Below are the code and all the weights of a small trained network. Each question names an input and a class and asks about switching units off, where a switched-off unit gives its printed mean instead of its output.

import numpy as np


def w(rows, s, z=0):
    codes = np.array(rows[::2]) - 128.0
    scale = np.full(codes.shape[1], s)
    scale[-1] = z or s
    return codes * scale


def norm(h):
    return h / np.sqrt((h * h).mean(-1, keepdims=True) + 1e-5)


def f(y):
    return y / 2 * (1 + np.tanh(0.7978845608 * (y + 0.044715 * y**3)))


def log_softmax(a):
    a = a - a.max(-1, keepdims=True)
    return a - np.log(np.exp(a).sum(-1, keepdims=True))


def net(x, mask):
    res = np.array(x, float).reshape(1, 4) / 4 @ E
    u = 0
    for l in range(2):
        y = f(norm(res) @ A[l][:, :-1].T + A[l][:, -1])
        res = res + np.where(mask[u : u + 4], y, B[l][:, -1]) @ B[l][:, :-1]
        u += 4
    return log_softmax(norm(res)[-1] @ U[:, :-1].T + U[:, -1])


A, B = {}, {}
E = w([
[130,148,95,145,45,255,138,95,156,114],'x0',
[136,97,196,149,132,87,65,94,160,123],'x1',
[123,105,159,99,129,64,51,100,95,142],'x2',
[179,91,177,192,102,113,107,167,134,171],'x3',
],0.0095)
A[0] = w([
[178,117,73,115,134,6,27,173,93,230,163],'0.n0',
[252,96,107,133,93,122,76,27,202,56,183],'0.n1',
[142,31,179,30,127,105,20,251,20,114,69],'0.n2',
[116,128,150,39,253,73,84,178,93,57,3],'0.n3',
],0.0048,0.0029)
B[0] = w([
[129,59,131,119,176,127,239,136,50,101,253],'0.n0',
[94,92,57,164,80,170,62,183,140,197,192],'0.n1',
[54,2,160,97,148,78,210,158,181,166,209],'0.n2',
[69,171,181,197,179,117,112,156,81,45,211],'0.n3',
],0.0092,0.005)
A[1] = w([
[13,213,90,94,111,148,137,141,95,78,253],'1.n0',
[53,233,145,222,180,101,88,161,3,15,18],'1.n1',
[184,213,138,207,102,63,188,197,91,199,57],'1.n2',
[140,54,138,187,61,141,108,122,203,117,196],'1.n3',
],0.0064,0.0021)
B[1] = w([
[183,145,85,40,74,98,132,79,193,190,254],'1.n0',
[95,147,142,118,110,90,72,73,214,99,239],'1.n1',
[76,210,147,191,185,147,142,165,152,1,167],'1.n2',
[139,138,158,168,120,156,57,142,60,142,228],'1.n3',
],0.011,0.0049)
U = w([
[86,8,192,123,173,34,186,139,50,140,146],'0',
[138,217,157,179,187,158,155,180,103,50,28],'1',
[203,162,56,25,72,137,171,62,170,193,237],'2',
[80,190,157,58,173,23,114,60,201,75,2],'3',
[145,114,172,183,65,192,15,130,95,184,196],'4',
],0.011,0.0018)

Each question gives the input, the list of numbers given to net, and the class t.
The units are the neurons (one row each of A and B). Each row of codes is followed by its name. A weight is (code - 128) times the scale printed after its matrix; where a second scale follows, it is the last column's (A, B and U).
mask holds one flag per neuron, layer by layer. A switched-off neuron (its flag False) gives its mean, the last column of its row in B, instead of its output. The means were averaged over made-up inputs and are rounded, as every weight is.
A unit's drop is (log p(t) with every unit on - log p(t) with that unit switched off) / (log p(t) with every unit on - log p(t) with every unit switched off).
The circuit of an input: a set's keep is (log p(t) with only the set's units on - log p(t) with every unit switched off) / (log p(t) with every unit on - log p(t) with every unit switched off). Starting from all 8 units, units are removed one at a time, each time the one whose removal leaves the highest keep (on an exact tie, the one counted first), for as long as the keep stays at least 0.8.
units of the circuit, in order: the units of the circuit, biggest drop first
most important unit: the unit with the biggest drop
k most important neurons: the k neurons with the biggest drops, biggest first
k most important neurons of layer l: the k neurons of layer l with the biggest drops, biggest first
drop when u is switched off: that unit's drop, to one decimal
input [1,3,8,-5], class 0: most important unit	0.n2
input [3,1,-7,2], class 4: units of the circuit, in order	0.n0; 1.n3
input [1,1,-8,8], class 1: 3 most important neurons	1.n2; 0.n2; 1.n0
input [-8,-3,-1,-2], class 3: 2 most important neurons of layer 1	1.n1; 1.n3
input [6,6,4,-6], class 4: 2 most important neurons	0.n1; 1.n3
input [6,2,-7,1], class 4: units of the circuit, in order	1.n3; 0.n0
input [-6,2,-3,-2], class 3: units of the circuit, in order	0.n3; 1.n1
input [-2,-6,-1,-1], class 2: 2 most important neurons	1.n0; 0.n3
input [8,5,-2,-4], class 4: 2 most important neurons	1.n3; 0.n1
input [-3,-6,-4,2], class 1: 2 most important neurons	1.n2; 0.n3
input [0,-5,4,-4], class 2: 2 most important neurons	1.n0; 1.n2
input [8,6,8,-7], class 4: 2 most important neurons	0.n1; 1.n3
input [0,0,-2,-5], class 2: 2 most important neurons	1.n0; 0.n3
input [-8,-4,-4,-3], class 3: most important neuron	1.n1
input [3,-2,-6,7], class 1: 3 most important neurons of layer 1	1.n2; 1.n0; 1.n1
input [-1,-4,0,-8], class 2: 2 most important neurons	1.n0; 1.n2
input [-8,-3,-8,2], class 1: 2 most important neurons of layer 1	1.n2; 1.n0
input [2,6,8,-3], class 0: 2 most important neurons	0.n2; 0.n0
input [-3,-1,-6,-6], class 2: drop when 1.n0 is switched off	1.0
input [-2,-5,-2,4], class 1: drop when 1.n2 is switched off	0.2
input [4,8,-3,-5], class 4: drop when 1.n3 is switched off	0.1
input [3,6,-7,-3], class 4: drop when 1.n1 is switched off	0.0
input [4,8,8,-6], class 4: most important unit	0.n1
